Here is a tiny trained network, its code and every weight. The questions are about switching its units off for an input and a class, where a switched-off unit gives its printed mean instead of its output.

import numpy as np


def w(rows, s, z=0):
    codes = np.array(rows[::2]) - 128.0
    scale = np.full(codes.shape[1], s)
    scale[-1] = z or s
    return codes * scale


def f(y):
    return np.maximum(y, 0)


def log_softmax(a):
    a = a - a.max(-1, keepdims=True)
    return a - np.log(np.exp(a).sum(-1, keepdims=True))


def net(x, mask):
    res = np.array(x, float).reshape(1, 8) / 4 @ E
    y = f(res @ A[0][:, :-1].T + A[0][:, -1])
    res = res + np.where(mask, y, B[0][:, -1]) @ B[0][:, :-1]
    return log_softmax(res[-1] @ U[:, :-1].T + U[:, -1])


A, B = {}, {}
E = w([
[203,216,80],'x0',
[164,186,254],'x1',
[126,128,129],'x2',
[128,128,128],'x3',
[126,128,127],'x4',
[130,127,126],'x5',
[127,126,128],'x6',
[6,210,122],'x7',
],0.0045)
A[0] = w([
[121,129,87,119],'neuron 1',
[152,183,116,128],'neuron 2',
[120,111,95,85],'neuron 3',
[91,152,131,94],'neuron 4',
[144,150,165,83],'neuron 5',
[141,117,130,107],'neuron 6',
[181,81,159,112],'neuron 7',
[152,168,79,127],'neuron 8',
[109,128,106,99],'neuron 9',
[167,86,132,133],'neuron 10',
[216,217,78,123],'neuron 11',
[112,114,63,90],'neuron 12',
[132,129,140,115],'neuron 13',
[140,141,177,77],'neuron 14',
[86,77,151,95],'neuron 15',
[97,43,177,125],'neuron 16',
[178,91,135,71],'neuron 17',
[106,106,84,104],'neuron 18',
[137,134,174,89],'neuron 19',
[72,166,116,73],'neuron 20',
[158,138,201,85],'neuron 21',
[151,108,134,174],'neuron 22',
[158,184,255,81],'neuron 23',
[132,131,173,119],'neuron 24',
[200,73,144,95],'neuron 25',
[67,170,130,147],'neuron 26',
[97,86,169,93],'neuron 27',
[119,124,134,254],'neuron 28',
[136,142,164,85],'neuron 29',
[77,182,132,83],'neuron 30',
[193,69,133,104],'neuron 31',
[86,54,182,107],'neuron 32',
[135,138,146,100],'neuron 33',
[138,132,101,101],'neuron 34',
[137,142,145,100],'neuron 35',
[114,85,38,57],'neuron 36',
[102,158,139,103],'neuron 37',
[121,124,139,254],'neuron 38',
[141,135,63,115],'neuron 39',
[50,164,147,95],'neuron 40',
[124,89,46,67],'neuron 41',
[96,97,149,177],'neuron 42',
],0.0091,0.0051)
B[0] = w([
[121,101,122,147],'neuron 1',
[120,138,167,162],'neuron 2',
[111,93,126,134],'neuron 3',
[111,159,97,141],'neuron 4',
[106,93,129,139],'neuron 5',
[117,138,118,130],'neuron 6',
[106,178,77,163],'neuron 7',
[121,150,174,163],'neuron 8',
[115,120,108,134],'neuron 9',
[125,164,87,162],'neuron 10',
[88,175,233,199],'neuron 11',
[106,77,120,151],'neuron 12',
[121,122,127,131],'neuron 13',
[98,84,119,140],'neuron 14',
[99,152,182,150],'neuron 15',
[105,165,196,180],'neuron 16',
[96,173,82,142],'neuron 17',
[117,89,123,149],'neuron 18',
[101,95,127,141],'neuron 19',
[96,179,73,147],'neuron 20',
[96,74,111,157],'neuron 21',
[162,136,101,176],'neuron 22',
[79,15,99,195],'neuron 23',
[119,98,124,151],'neuron 24',
[97,194,67,165],'neuron 25',
[139,171,75,184],'neuron 26',
[89,151,169,148],'neuron 27',
[253,83,126,254],'neuron 28',
[111,93,121,136],'neuron 29',
[101,171,69,153],'neuron 30',
[109,192,70,166],'neuron 31',
[83,170,195,171],'neuron 32',
[118,109,130,131],'neuron 33',
[114,126,139,133],'neuron 34',
[115,113,134,132],'neuron 35',
[80,48,128,157],'neuron 36',
[119,140,97,142],'neuron 37',
[234,82,127,254],'neuron 38',
[112,98,144,157],'neuron 39',
[100,186,79,166],'neuron 40',
[84,63,127,155],'neuron 41',
[150,141,171,184],'neuron 42',
],0.031,0.0051)
U = w([
[33,41,95,58],'0',
[73,248,17,41],'1',
[194,145,134,254],'2',
[185,143,131,218],'3',
[74,205,253,2],'4',
[180,140,121,191],'5',
[186,147,120,122],'6',
],0.0065,0.0026)

Each question gives the input, the list of numbers given to net, and the class t.
The units are the neurons (one row each of A and B). Each row of codes is followed by its name. A weight is (code - 128) times the scale printed after its matrix; where a second scale follows, it is the last column's (A, B and U).
mask holds one flag per neuron, in row order. A switched-off neuron (its flag False) gives its mean, the last column of its row in B, instead of its output. The means were averaged over made-up inputs and are rounded, as every weight is.
A unit's drop is (log p(t) with every unit on - log p(t) with that unit switched off) / (log p(t) with every unit on - log p(t) with every unit switched off).
The circuit of an input: a set's keep is (log p(t) with only the set's units on - log p(t) with every unit switched off) / (log p(t) with every unit on - log p(t) with every unit switched off). Starting from the 12 units with the biggest drops (on a tie, the unit counted first), units are removed one at a time, each time the one whose removal leaves the highest keep (on an exact tie, the one counted first), for as long as the keep stays at least 0.8.
circuit, biggest first: the units of the circuit, biggest drop first
unit that matters most: the unit with the biggest drop
top k neurons: the k neurons with the biggest drops, biggest first
drop when u is switched off: that unit's drop, to one decimal
input [-8,-3,-7,6,5,2,-4,-5], class 4: circuit, biggest first -> neuron 16; neuron 32
input [6,1,3,4,-5,4,0,-4], class 4: top neuron -> neuron 11
input [1,-8,6,-5,-7,3,7,-3], class 0: top 2 neurons -> neuron 36; neuron 41
input [1,-7,2,-4,-1,3,-5,1], class 0: circuit, biggest first -> neuron 36; neuron 41
input [2,4,5,5,0,-8,-3,-8], class 1: circuit, biggest first -> neuron 25; neuron 31
input [-1,2,0,0,-7,-6,3,-7], class 1: top 3 neurons -> neuron 25; neuron 31; neuron 7
input [-4,-4,4,-2,-1,-5,-2,6], class 1: circuit, biggest first -> neuron 40; neuron 26
input [8,-6,-7,2,2,-5,8,2], class 4: top 3 neurons -> neuron 11; neuron 8; neuron 23
input [-4,-3,3,3,-6,5,-8,8], class 1: circuit, biggest first -> neuron 40; neuron 26
input [-8,-7,2,-8,-6,8,-8,-8], class 1: circuit, biggest first -> neuron 31; neuron 25
input [-7,5,-2,-3,2,5,-4,7], class 1: top 2 neurons -> neuron 40; neuron 26
input [8,7,-4,0,8,-6,-8,6], class 4: top 3 neurons -> neuron 11; neuron 2; neuron 8
input [7,8,-4,8,-7,5,2,-7], class 0: top 2 neurons -> neuron 23; neuron 21
input [6,4,2,-6,-8,-5,-3,-1], class 4: top 2 neurons -> neuron 11; neuron 2
input [-3,6,3,1,-2,-6,-8,-8], class 1: unit that matters most -> neuron 25
input [-8,6,-2,-8,-3,-3,-3,-6], class 4: top 3 neurons -> neuron 16; neuron 32; neuron 27
input [8,-4,-3,3,-8,3,0,6], class 4: top 2 neurons -> neuron 11; neuron 8
input [-2,-8,-4,-2,3,6,-1,0], class 0: top 2 neurons -> neuron 36; neuron 41
input [-2,7,-3,1,0,4,-6,-7], class 0: top 2 neurons -> neuron 23; neuron 21
input [-5,4,7,2,-5,-3,-1,7], class 1: unit that matters most -> neuron 40
input [7,-4,6,-2,8,0,-2,6], class 4: top 3 neurons -> neuron 11; neuron 8; neuron 2
input [6,6,4,3,5,-3,-6,-3], class 0: drop when neuron 23 is switched off -> 0.9
input [6,4,-8,5,-5,-1,-7,8], class 1: drop when neuron 20 is switched off -> 0.1
input [-5,-3,1,-3,-6,4,4,-6], class 1: drop when neuron 7 is switched off -> 0.2
